[-5 -2 -4 -3 -5  1 38]
What is the entry just left of the largest entry?
A: 1
What is the entry just right of 1?
A: 38

a =
[[ -3  -3 -39  41  -3  41   3 -39  -3   3  -3 -39 -40]
 [ -2  -2  39 -41  -2 -41   3  39  -2   3  -2  38  39]
 [  0  -1 -40  42   0  42   0 -40  -1   0  -1 -40 -40]
 [  1   1  39 -41   0 -41   0  39   1   0   1  39  40]
 [  0   0  39 -41   0 -41   1  39   0   1   0  39  40]
 [ -1  -1  39 -41  -1 -41   2  39   0   2   0  39  40]
 [ -1  -1 -40  42  -1  42   1 -40  -1   1  -2 -40 -40]
 [  2   3  39 -41   2 -41  -2  39   3  -2   3  39  40]
 [  1   1 -40  42   1  41  -2 -39   0  -2   0 -39 -40]]
The first entry in reading order -> -3
The top-right entry: -40
The last entry, reading row by row: -40
Report the entry in the bottom-left corner.
A: 1
Report the fifth entry from the end, reading row by row.
A: 0
Report the 5th entry, reading row by row.
A: -3
The fourth entry in reading order is 41
The second entry, reading row by row is -3
Report the entry directly above the centre entry.
A: 0
The largest entry in the first column -> 2
Report the third entry from the end, reading row by row.
A: 0
Report the second entry on the diagonal from the top-right corner.
A: 38
Report the 3rd entry on the diagonal from the top-right corner.
A: -1
Report the 3rd entry on the main diagonal.
A: -40
Report the second entry on the main diagonal.
A: -2
Report the entry directly below the centre entry.
A: 2
Report the entry just left of the centre entry.
A: -41
Report the third entry in reading order.
A: -39

W =
[[ 17  19   6  -1  -7 -27 -31   3  10 -29 -18  32  31  16  -4]
 [ 17  27  45  13  -7   2  -2   3  10 -29 -18 -47  -4  16  -4]]
Counting starts at 1.
The entry in row 1 and column 2 is 19
The entry in row 1 and column 3 is 6
Which number is the entry in the top-right corner?
A: -4
Which number is the entry at row 2, column 1?
A: 17
The entry in row 2 and column 3 -> 45
The entry directly above 2 -> -27
Which number is the entry in row 1 and column 1?
A: 17
The entry at row 2, column 2: 27
Which number is the entry just left of 31?
A: 32
Which number is the bottom entry of the column that holds the smallest entry?
A: -47
Which number is the entry directly below 31?
A: -4
Which number is the bottom-right entry?
A: -4

[ 49 -29  26  20  27 -28  13 -41]
The third entry from the right is -28
The first entry from the left is 49
The 2nd smallest entry -> -29

m =
[[  0 -23 -10   9  13 -15 -12   6  -1   0  16 -34  27   4]
 [ -4   2 -16   5  15 -39  17   4   0   4  -2  -7  21  -1]
 [ 22  16   0  22  -8   4  25   4  12  13   3  11  11 -12]]
Which number is the first entry, reading row by row?
A: 0
The maximum is 27
Which number is the smallest entry in the first row?
A: -34
Which number is the bottom-right entry?
A: -12
Which number is the largest entry in the last row?
A: 25
Which number is the entry just left of the smallest entry?
A: 15
Which number is the 4th-last entry, reading row by row?
A: 3
Which number is the entry directly below the largest entry?
A: 21
Which number is the entry in the bottom-left corner?
A: 22
The entry in the top-right corner -> 4
The 3rd entry on the diagonal from the top-right corner -> 11
The 3rd entry in reading order is -10
The entry directly above the smallest entry: -15
The last entry of the smallest entry's row is -1

Read these off the array that follows.
1) Which number is the third entry in reading order?
2) Which number is the first entry in reading order?
[[71, 186, 112, 99, 207, 64, 213, 159, 211, 149, 190], [205, 217, 46, 61, 105, 221, 52, 39, 78, 241, 207], [205, 217, 46, 61, 105, 221, 52, 39, 78, 242, 207], [72, 179, 121, 105, 203, 65, 218, 171, 209, 139, 184], [206, 217, 45, 60, 104, 222, 51, 38, 77, 242, 207], [77, 183, 112, 100, 201, 71, 208, 158, 204, 151, 187], [205, 217, 46, 61, 105, 221, 52, 39, 78, 242, 207], [76, 182, 113, 101, 201, 71, 209, 159, 205, 149, 187], [71, 187, 110, 97, 208, 64, 213, 157, 211, 151, 191], [205, 217, 46, 61, 105, 221, 52, 39, 78, 241, 207], [70, 186, 111, 98, 208, 63, 214, 159, 211, 150, 191], [205, 217, 46, 61, 105, 221, 52, 39, 78, 241, 207], [206, 217, 46, 61, 105, 221, 52, 39, 78, 242, 207], [205, 217, 46, 61, 105, 221, 52, 39, 78, 241, 207]]
1) 112
2) 71
